Below is a small trained network, with its code and all its weights. Each question gives an input and a target symbol and asks what happens when units are switched off, that is, made to give their printed mean instead of their output.

import numpy as np


def w(rows, s, z=0):
    codes = np.array(rows[::2]) - 128.0
    scale = np.full(codes.shape[1], s)
    scale[-1] = z or s
    return codes * scale


def norm(h):
    return h / np.sqrt((h * h).mean(-1, keepdims=True) + 1e-5)


def f(y):
    return y / 2 * (1 + np.tanh(0.7978845608 * (y + 0.044715 * y**3)))


def softmax(a):
    e = np.exp(a - a.max(-1, keepdims=True))
    return e / e.sum(-1, keepdims=True)


def log_softmax(a):
    a = a - a.max(-1, keepdims=True)
    return a - np.log(np.exp(a).sum(-1, keepdims=True))


def net(x, mask):
    ids = ['εζμπτφψω'.index(c) for c in x.split()]
    T = len(ids)
    res = E[ids] + P[:T]
    u = 0
    for l in range(2):
        q, k, v = (norm(res) @ M[l].T for M in (Q, K, V))
        z = softmax(np.where(np.tri(T) > 0, q @ k.T / 3**0.5, -1e9)) @ v
        res = res + np.where(mask[u], z, O[l][:, -1]) @ O[l][:, :-1]
        u += 1
        y = f(norm(res) @ A[l][:, :-1].T + A[l][:, -1])
        res = res + np.where(mask[u : u + 8], y, B[l][:, -1]) @ B[l][:, :-1]
        u += 8
    return log_softmax(norm(res)[-1] @ U[:, :-1].T + U[:, -1])


Q, K, V, O, A, B = {}, {}, {}, {}, {}, {}
E = w([
[63,135,121,151],'ε',
[157,91,48,112],'ζ',
[177,133,186,101],'μ',
[118,169,148,187],'π',
[148,101,133,168],'τ',
[106,160,193,217],'φ',
[114,112,111,253],'ψ',
[70,114,171,138],'ω',
],0.019)
P = w([
[28,2,117,148],'0',
[141,190,128,100],'1',
[185,148,97,186],'2',
[107,66,139,132],'3',
[154,201,152,101],'4',
[175,154,91,178],'5',
[89,93,154,145],'6',
[157,209,165,101],'7',
],0.009)
Q[0] = w([
[208,193,235,156],'L0H0',
[112,98,166,172],'L0H0',
[1,100,198,162],'L0H0',
],0.0072)
K[0] = w([
[221,143,254,89],'L0H0',
[166,118,131,220],'L0H0',
[71,193,118,197],'L0H0',
],0.011)
V[0] = w([
[97,193,92,119],'L0H0',
[182,168,199,74],'L0H0',
[92,164,81,3],'L0H0',
],0.0052)
O[0] = w([
[88,254,82,120,131],'L0H0',
[252,72,145,147,104],'L0H0',
[200,231,196,215,3],'L0H0',
],0.0049,0.0048)
A[0] = w([
[168,223,77,103,72],'L0N0',
[149,95,110,173,96],'L0N1',
[83,128,160,84,250],'L0N2',
[91,132,10,184,162],'L0N3',
[142,59,123,130,226],'L0N4',
[194,77,161,240,102],'L0N5',
[176,138,89,188,225],'L0N6',
[125,160,124,92,96],'L0N7',
],0.011,0.0018)
B[0] = w([
[212,128,96,170,152],'L0N0',
[46,117,85,106,152],'L0N1',
[183,161,35,87,165],'L0N2',
[95,183,172,147,254],'L0N3',
[104,102,134,200,159],'L0N4',
[59,108,85,36,234],'L0N5',
[2,170,213,76,189],'L0N6',
[202,90,127,82,118],'L0N7',
],0.01,0.0061)
Q[1] = w([
[144,174,223,113],'L1H0',
[1,59,71,233],'L1H0',
[101,38,80,136],'L1H0',
],0.0094)
K[1] = w([
[139,93,126,105],'L1H0',
[64,169,122,108],'L1H0',
[52,195,8,105],'L1H0',
],0.011)
V[1] = w([
[99,118,110,254],'L1H0',
[117,116,182,88],'L1H0',
[47,172,114,86],'L1H0',
],0.008)
O[1] = w([
[158,127,2,180,202],'L1H0',
[51,180,164,119,138],'L1H0',
[139,21,197,136,255],'L1H0',
],0.0077,0.006)
A[1] = w([
[99,67,162,157,198],'L1N0',
[143,130,9,151,58],'L1N1',
[69,165,114,108,206],'L1N2',
[158,66,91,79,251],'L1N3',
[163,163,129,85,155],'L1N4',
[119,39,161,159,160],'L1N5',
[153,103,90,111,67],'L1N6',
[117,124,150,43,131],'L1N7',
],0.013,0.0035)
B[1] = w([
[170,128,162,190,247],'L1N0',
[183,80,96,105,161],'L1N1',
[201,101,212,56,253],'L1N2',
[128,141,91,200,151],'L1N3',
[1,100,127,93,133],'L1N4',
[143,53,69,99,216],'L1N5',
[45,113,158,110,114],'L1N6',
[143,184,110,93,154],'L1N7',
],0.0093,0.0071)
U = w([
[226,105,103,8,49],'ε',
[128,144,92,77,216],'ζ',
[128,183,145,7,199],'μ',
[141,215,125,187,205],'π',
[92,66,52,180,191],'τ',
[211,65,198,149,21],'φ',
[41,154,93,131,4],'ψ',
[43,147,31,46,86],'ω',
],0.012,0.0033)

Each question gives the input, a string of symbols that net reads in full, and the target symbol t.
The units are the heads (3 rows each of Q, K, V and O) and the neurons (one row each of A and B). Each row of codes is followed by its name. A weight is (code - 128) times the scale printed after its matrix; where a second scale follows, it is the last column's (O, A, B and U).
mask holds one flag per unit, layer by layer, with each layer's heads first. A switched-off unit (its flag False) gives its mean, the last column of its rows in O or B, instead of its output. The means were averaged over made-up inputs and are rounded, as every weight is.
A unit's drop is (log p(t) with every unit on - log p(t) with that unit switched off) / (log p(t) with every unit on - log p(t) with every unit switched off).
The circuit of an input: a set's keep is (log p(t) with only the set's units on - log p(t) with every unit switched off) / (log p(t) with every unit on - log p(t) with every unit switched off). Starting from the 12 units with the biggest drops (on a tie, the unit counted first), units are removed one at a time, each time the one whose removal leaves the highest keep (on an exact tie, the one counted first), for as long as the keep stays at least 0.8.
circuit, biggest first: the units of the circuit, biggest drop first
unit that matters most: the unit with the biggest drop
k most important neurons: the k neurons with the biggest drops, biggest first
k most important neurons of layer l: the k neurons of layer l with the biggest drops, biggest first
input ε ε ε ε ω π μ ζ, target μ: circuit, biggest first : (L1H0 L0N6 L0H0)
input τ ζ ε π μ ε φ, target τ: circuit, biggest first : (L0N6 L0N3 L1N2)
input π φ π ψ ε τ ζ τ, target τ: circuit, biggest first : (L0N3 L1N3)
input ε π ψ π π π ε, target φ: unit that matters most : L0N5
input μ π ζ π μ τ π ψ, target μ: circuit, biggest first : (L0N5 L0N6 L1N2)
input ψ ε π φ ω, target ω: 2 most important neurons of layer 1 : (L1N3 L1N4)
input ε φ τ ζ μ ψ φ φ, target μ: circuit, biggest first : (L1H0 L0N4 L0N5 L0H0)
input ε ε ζ, target φ: 2 most important neurons : (L0N6 L0N3)
input ψ ε μ φ, target τ: 3 most important neurons of layer 0 : (L0N3 L0N6 L0N5)
input π φ π ω, target τ: 2 most important neurons : (L1N2 L0N2)
input π ζ τ, target ω: 2 most important neurons : (L0N5 L0N1)
input ε π φ ε τ, target τ: 3 most important neurons of layer 0 : (L0N4 L0N3 L0N2)
input μ π μ, target μ: 2 most important neurons : (L1N7 L0N6)
input ψ μ ε π ω π π φ, target μ: unit that matters most : L1H0
input ε ε π ζ τ τ ω, target τ: 3 most important neurons of layer 0 : (L0N6 L0N3 L0N2)
input φ φ π τ ψ τ ε ε, target ε: 4 most important neurons : (L0N6 L0N2 L1N1 L0N5)
input π ζ ε π π ε ε, target φ: 3 most important neurons : (L1N2 L0N5 L0N3)
input φ ζ ψ μ, target τ: 2 most important neurons : (L1N2 L1N3)
input μ ζ τ μ π μ ζ, target φ: 2 most important neurons of layer 0 : (L0N3 L0N5)
input ω ε π, target μ: most important neuron of layer 1 : (L1N2)
input π μ ε ω μ φ μ τ, target μ: 2 most important neurons of layer 0 : (L0N5 L0N6)
